Look-ups in named tables: a row name and a column name give one cell, copied from the table.

siv =
	zol	tuv
lil	-72241	-23109
nes	89360	-41413
rokimi	-17946	-85421
siti	53129	-14421
gup	-65950	-87808

What is the tuv of lil in siv? -23109
What is the zol of gup in siv? -65950
What is the tuv of gup in siv? -87808
What is the tuv of siti in siv? -14421
What is the zol of rokimi in siv? -17946
What is the zol of lil in siv? -72241
What is the zol of nes in siv? 89360
What is the tuv of nes in siv? -41413
What is the zol of siti in siv? 53129
What is the tuv of rokimi in siv? -85421

Table naki
	roduzo	fosusa	kuz	piverab	nazuse	gopedi	pil
besup	167	160	158	152	186	157	194
kitafe	169	171	153	223	158	167	216
zit	154	165	166	131	142	187	133
lizegeg	141	144	128	144	191	190	143
femudu	166	157	185	247	149	181	149
sanun	161	161	147	121	153	176	122
sipidof	145	154	166	22	187	129	158
gekiges	184	167	176	19	139	196	165
kozegis	135	151	146	170	165	141	150
komol	184	172	108	165	144	167	161

zit, piverab: 131
besup, roduzo: 167
besup, pil: 194
komol, roduzo: 184
kitafe, kuz: 153
gekiges, nazuse: 139
gekiges, piverab: 19
lizegeg, fosusa: 144
zit, roduzo: 154
besup, piverab: 152
sanun, pil: 122
komol, pil: 161
femudu, fosusa: 157
sipidof, piverab: 22
kitafe, pil: 216
sanun, kuz: 147
gekiges, gopedi: 196
lizegeg, piverab: 144

sinatop =
         gad  lep  bep  nid  zot
bem       67   15   90  109  138
zumuduk  117   85  149  174  217
vabizor   69  100   76   42   24
vuf       64   87   63   42   28

lep of bem: 15
zot of vabizor: 24
gad of vuf: 64
lep of zumuduk: 85
gad of zumuduk: 117
zot of bem: 138
zot of zumuduk: 217
nid of vuf: 42
gad of vabizor: 69
nid of bem: 109
bep of bem: 90
bep of vabizor: 76
lep of vabizor: 100
bep of zumuduk: 149
lep of vuf: 87
gad of bem: 67
nid of vabizor: 42

mor =
|  | pive | lum | zumudo | vizivi | ges | zap | lir | dezam | sedi | kituka |
|---|---|---|---|---|---|---|---|---|---|---|
| zoz | -314 | 330 | -287 | -288 | -111 | 386 | -294 | 254 | 132 | 257 |
| vituk | -518 | 447 | -465 | -463 | -167 | 488 | -452 | 288 | 120 | 287 |
| sagure | -89 | 159 | -81 | -78 | -50 | 135 | -65 | 132 | 135 | 129 |
| bikuv | -703 | 436 | -649 | -647 | -352 | 513 | -637 | 300 | 155 | 304 |
| tulik | -536 | 378 | -506 | -509 | -309 | 490 | -522 | 310 | 141 | 319 |
| zez | -849 | 557 | -793 | -793 | -464 | 673 | -794 | 404 | 131 | 409 |

zoz, sedi -> 132
zez, lir -> -794
zez, zumudo -> -793
zez, kituka -> 409
tulik, zap -> 490
bikuv, dezam -> 300
sagure, pive -> -89
tulik, kituka -> 319
tulik, ges -> -309

Table pogune
,mivip,fenat,nev,gav,vete,sut,mik,dup
lefubop,0.270,0.398,0.227,0.150,0.194,0.387,0.340,0.127
bek,0.021,0.653,0.486,0.760,0.696,0.415,0.556,0.573
zez,0.380,0.277,0.236,0.073,0.167,0.346,0.237,0.069
gon,0.055,0.652,0.381,0.450,0.522,0.474,0.472,0.219
mur,0.034,0.677,0.433,0.525,0.614,0.479,0.476,0.246
vek,0.058,0.588,0.447,0.776,0.615,0.367,0.578,0.703
sedok,0.322,0.342,0.273,0.165,0.249,0.364,0.282,0.119
sose,0.217,0.465,0.256,0.193,0.260,0.417,0.365,0.111

vek, vete -> 0.615
sose, dup -> 0.111
gon, sut -> 0.474
mur, gav -> 0.525
sedok, mivip -> 0.322
vek, mivip -> 0.058
lefubop, dup -> 0.127
zez, fenat -> 0.277
bek, mik -> 0.556
zez, nev -> 0.236
mur, dup -> 0.246
zez, gav -> 0.073

figum
|  | betap | rulufu | fofek | faf | kebepiv | kug | foma |
|---|---|---|---|---|---|---|---|
| toze | 3711 | 2655 | 5230 | 3731 | 3710 | 5337 | 4130 |
| buz | 5207 | 7028 | 3920 | 5211 | 5174 | 3732 | 5131 |
| dum | 521 | 1136 | 8604 | 483 | 434 | 8551 | 6896 |
| guf | 4268 | 2050 | 4401 | 4304 | 4410 | 4855 | 3549 |
| dukada | 6081 | 4631 | 2783 | 6077 | 6139 | 3002 | 3436 |
| rebit | 5139 | 6383 | 4053 | 5159 | 5071 | 3813 | 5244 |
| mos | 4636 | 2490 | 4274 | 4579 | 4643 | 4520 | 4177 |
| begirir | 6147 | 5785 | 2620 | 6225 | 6299 | 2844 | 3951 |
| zanam | 1945 | 2946 | 7221 | 1857 | 1853 | 7169 | 5983 |
| disin | 7768 | 6783 | 1028 | 7819 | 7923 | 1314 | 1959 |
| sinas | 2058 | 4632 | 7239 | 2061 | 1908 | 6852 | 6909 |
| fen | 2867 | 4765 | 6434 | 2804 | 2720 | 6158 | 5595 |

rulufu of dum = 1136
fofek of dukada = 2783
faf of toze = 3731
faf of disin = 7819
fofek of toze = 5230
kug of toze = 5337
betap of zanam = 1945
foma of buz = 5131
fofek of sinas = 7239
kug of buz = 3732
betap of dukada = 6081
foma of dum = 6896
faf of dukada = 6077
foma of toze = 4130
foma of rebit = 5244
kebepiv of toze = 3710

